Each row is followed by its class. Each block has new classes.
[ 12  -3  -3  -1 -10 -11  12  18 -27  -2   6   1  20 -15 -22  -8  -6   0] | q75
[  7  -8   1  -4   4   2   2  15  -4  -4  -2  -3  17  -7 -15  -5  -1  -7] | q75
[  3  -1  -4  -4   0  -3  12  13 -14   2   3   0  11 -11 -15   0   0   6] | q105
[  9  -3   0 -10  -3 -10  14  24 -20  -3   6   3  22  11 -10  12 -14  -4] | q325
[  4   4   2   0  -1 -11   9   7  -2   0  -2   0  13  -1  -3   9  -3   2] | q839
[  4  -4   2   5 -14  -6   0  -3  12   0   4  -5   9 -11  -2  -8   2   4] | q75
[ -1  -2   2   5 -17 -12   4   3   3   1   2   8   5  13   6   1 -15   8] | q855
[ 18 -10  -5 -15   5 -16  31  50 -49  -4   4   1  50 -10 -41   8 -14  -8] | q75
[  6   1  -7  -9   3 -16  11  17 -22   3   0   1  16  -8 -18   8  -3   1] | q105
[ 11   0  -1  -8   5 -13  18  31 -24  -1   2   7  33  20  -7  11 -21  -6] | q141
[ -2  -1   4  -6  13  -4   6  15 -29   2   0   1   2   7 -11  11  -6  -3] | Q874
[  0   1  -4  -9   4 -18  -2  29 -31 -13  -1   9  20  17 -10  12 -19  -1] | q141
[  5  -4   0  -9   1  -7  14  26 -22  -4   3   2  24  15  -4   8 -18  -6] | q325
[ 11  -2  -3  -7  -7 -16  13  19 -17   0   2   1  23  -8 -18   4 -14   3] | q75
[  2  -2  -3  -6   5  -4   9  17 -27  -2  -1   6  10  -1 -12   2  -4   0] | q105
[ 13  -3  -1  -6   2 -11  14  15   9  -5   2  -3  22  -7  -7   3   0  -1] | q75
[ 10  -7  -1  -2 -17 -12   7  17 -16  -1   6   5  26 -13 -19  -4  -8   2] | q75
[  3  -2   4  -2  -4   0   6  11  -7  15   4  15   7  22   7   1 -15  -6] | q325
[ 18  -4  -3  -3  -4 -16  12  16 -11  -1   3  -2  26 -18 -21  -5  -1   1] | q75
[  8  -3   0  -8  -5 -12  12   9 -11  -2   2   2  23   1 -12  -6 -11   0] | q75
[  5   3   1  -8   6  -8  17  17 -11   0   4   2  17  11  -2   5  -9  -4] | q141
[  7   2  -1  -3  -6 -12  10   8   5  -1   0  -1  13   1  -4   3  -3   4] | q839
[ 24   0  -5  -6   4 -13  22  30 -32  -3  10   2  32 -12 -27   5  -9  -3] | q105
[ -1  -2   4  -3   1  -5  13  22 -15  -3   2   5  18  18  -3   7 -12  -3] | q141
[  8  -4   1   0  -9  -9   6  13 -11  -2   3  -1  19   3 -14  -1  -8  -1] | q75
[  9   1   1  -7   2 -13  16  21 -12  -2   4   1  23  13  -5   8 -11  -2] | q141
[ 13  -3  -5  -9   3 -11  16  29 -24  -3   5   0  33  -4 -28   3 -10  -5] | q75
[ 14  -6  -4  -8  -1 -16  24  31 -23  -2   6   0  25  -9 -27   1  -1  -2] | q75
[ 10  -2   4  -7   1  -9  19  22 -10  -6   0  13  24  17  -4  12 -16  -5] | q141
[  3   0  -3  -8  12  -5  14  31 -28  -2   0   5  18  18  -6   9 -16  -8] | q325
[ 10  -3  -5  -7   0 -16   8   5 -19   7   2  -3  17 -12 -19  -6  -1   7] | q105
[  5  -3   2  -8   5 -10  13  23 -23  -4  -1   3  24  15  -5   8 -16  -6] | q325
[ 12  -3  -3  -7   0 -13  12  11  -5  -2   3  -4  25 -10 -17   1   2  -1] | q75
[  8  -1   1  -7   3  -8  16  25 -17  -6   1   5  26  16  -5  10 -17  -6] | q325
[  7  -3   5 -11   5 -11  13  20 -13  -3   5   2  21  12  -6   7 -10  -1] | q141
[ 14  -2  -6  -7  -2 -12  19  22 -11 -10   0  -1  30  -6 -20   3   0  -1] | q75
[ 11   0   0  -4   2 -10  14  15 -13   1   3  -2  23  -7 -15   0  -3  -1] | q75
[ 10   1  -1  -9   7 -15  19  12  -4   1   1   2  25  10   0   8 -12   0] | q855
[ 10  -6  -1  -6   1 -11  15  18 -14   0  -1   4  19   4  -8   7  -7  -3] | q839
[  6  -4   4  -7   2  -9  26  30 -18  -6   5   3  27  17  -8  -1 -21  -2] | q325
[  2   2   3  -8  16 -10  12  23 -18  -3  -2  -1  19  17  -5  12 -13  -4] | q325
[ 16  -5   2 -10   0 -19  26  31 -22  -5   3   8  39  16 -11  11 -20  -1] | q855
[ 14   0  -7 -15   1 -23  19  26 -31   2   1   2  28 -17 -33   5  -4   4] | q105
[ 12   1  -5 -11  12 -13  15  25 -22   6   0   0  25   0 -16  11  -8  -4] | q839
[ 13  -1   1 -12   2 -16  30  34 -20  -1   4   1  40  15  -7  12 -22  -4] | q141

Each row is followed by its class.
[-11 -63  10  29   6   0   2  12   9 -29  11 -13   7  12 -10 -22  -2 -14] | V
[ -2 -32   2  14   0   2   2  12   3  -9  23  -9  -3   5   2 -11  -8   9] | V
[-11 -33   1   9   2   5   9  14   6 -11  24   1  10  16 -20 -11  -4  -4] | V
[  2 -21  -1   7  -3  -4   0   1   7 -13  13  -9  12   6  10  -7  -7   4] | J
[ 12 -48 -19   1   0 -21  -7  16   3  12 -11  -7  41  39   2  -3  -8   1] | B
[  3 -37  -9  -3   1 -15   3  26  -8   7  -2 -16  13  32 -23  -9  -5   6] | B
[ -4 -43   6   7   5  -7  -1  10  -4 -13  11 -40 -15   9   0 -19  -2   3] | V
[ -9 -32 -18  17  -3  -7  10  10   4 -16  19   6  14  10 -24 -15 -18   2] | J
[ -9 -26   2  13  -1  -1   7  11   2 -13  20   5   2   8 -19 -10 -11   0] | V
[-12 -42   3  30   1   5   4   7  10 -19  27   0  12   0  -9 -14  -7  -5] | V
[  1 -31  -5   4   1 -16  -6  12   0  -5 -10 -16  16  10 -11 -16   2 -10] | B
[  1 -20   8  13   5  -5  -3  16   1   0 -10   2   7   7  -4  -8   3 -10] | B
[  0 -28  -5   3   0 -14  -4   3   3 -11 -22 -21  21   8   4 -12  -1 -12] | B
[  8 -19  -5   2  -1  -5  -5  10  -3  16 -12  12  17  20  -9  -1  15   2] | B
[ -7 -35   2  21 -11   2   4  11   4  -8  25  21  14  17 -24 -10 -11   3] | V
[ -7 -26   0   2   7  -4  17  24  -2   3  40  15   7  33 -32  -8  -9   1] | G
[ -3 -60   8  16   3  -3   0  12   8 -21   1 -22  13  16   1 -19  -2 -12] | V
[  1 -32   1  17   5 -30   6  23   1 -33   6 -29   6  16 -11 -25 -14 -10] | J
[ -1 -42  -5  14   0 -15  12  10  10 -28   1 -26  18   8   2 -21  -5 -12] | J
[  9 -41 -13  -1   3 -23  -2  13  -9  -8 -25 -32  11  21  -8 -18  -4  -3] | B
[ 11 -44   6  10   1 -13 -10  13  -6   5 -33 -19  10  25  -3 -15   2  -9] | B
[ -4 -35  -2   7  -1   3   4   9   1   4  10   4  20  22 -27  -7   2  -5] | V
[ -8 -40  11  18   6   2  -1  13   9 -12   5 -12   5   3   7 -10  10 -15] | V
[ -4 -39   4  12   7 -10   1  11  11 -18   0 -23  11   9   4 -15   9 -20] | V

Each row is followed by its class.
[ 1 -7 -3  3  5  5 12  0 -2  4 -6  2 -1 -1  2 10  3 -5] | Q
[-1 -2  1  8  1  5 18 -4  6  2 -3  4 -3  1  0  9  6 -9] | D
[  0   2  10  -2  -6  -4 -18  -1 -14  -5   2  -7  -2 -12   6  -2  -7   3] | T
[  1   0   9  -1  -8  -7 -23  -3  -5  -3   5  -5   0  -6   2  -3 -14   5] | T
[-7 -2  1  4  3  5  6  3 -2  0  0  1 -3  3  8 -1 12 -4] | Q
[ 12   6   9  -3  -7  -8 -28  -4 -14  -5  -3 -10  -1 -17   0  -1 -21   6] | T
[ -2   1  12   2  -8  -2 -13  -8 -10   0   3  -3   1  -8   0   6 -13   2] | T
[  5   5   8   9  -1   0  -2  -6  -7  -7 -13  -7  -6 -15   7   7  -3  -9] | T
[-8 -1 10  9 -7  0 11 -4  0 -3 -3  4 -2  1  7  8 -5 -6] | D
[ -2   0 -14  -1  17  13   7   5   9   7   1  15  -3  17  -9   6  25 -10] | Q
[ -2  -2   9   5  -9   0  -1 -10   1   0   2  -1   4  -3  -1   6 -15  -3] | T
[-10  -3  10   5  -2   6   3  -7  -4  -1  -1   5  -1   1   7  11   1  -7] | D
[-1 -3  2 -3  2  7  2 -8  3  4  3 10 -1  5 -5 11 -4 -9] | D
[-6  2  3  5 -5 -3  3 -4  7 -1  0  3  1  4  0  1 -1 -2] | X
[  3   5   1   1  -2  -1 -12  -2   0   1   2   2  -2  -2  -5   1  -6  -3] | T
[-4 -4 -2  8 -1  3  7 -5 -3 -2 -5  0 -1  1  6 10 -1 -4] | D
[ 2  3  9  5 -6 -1 -1 -6 -4 -5 -4 -4 -4 -9  6  3  3 -5] | T
[-6 -4  4  3 -2  5 11 -4 -2  1 -3  3 -1  0  1  7 -1 -5] | D
[ -3   0   4   1  -8  -5 -10  -5  -1   0   7   0   3  -1  -2  -3 -13   5] | T
[ 2 -4 -2  1  2  7  9 -4 -7  3 -4  3 -2 -2  0  7 -1 -4] | D
[  0  -4   0  -7   6   7  -8   7 -10   0   2   4  -1   0   3  -1  12   0] | Q
[-8  1  0  8 -5 -1 20 -7 11 -3 -1  4  1  6  2  1  1 -2] | X
[ 2 -2 -8  0  7  6  7  2  4  4 -3  3 -1  5 -3  0 14 -5] | Q
[  7   3   3  -2  -1  -2 -13  -2  -4   0  -2   0  -1  -6  -6   1  -8  -1] | T
[ -4   2   4   0  -5  -5 -11   0  -4  -4   0  -2   1  -1   3  -4  -4   0] | T
[  1   0  14   2 -11  -6 -21  -9  -9  -7   4  -3   0 -10   2   3 -20   1] | T
[-8 -6  6  3 -5  2  6 -6 -3  2  0  1 -2  0  5  9 -7 -1] | D
[  4   3   8   1  -1   1 -18   0 -14  -3  -3  -5  -4 -11   4   1   0  -3] | T
[  1   1   5  -1  -2   0 -13   1 -10  -1   0  -5  -3  -8   5   2  -2  -1] | T
[ -3   0   6   2   0   4 -14  -4  -9  -2   2   3  -4  -2   3   5   1  -7] | T
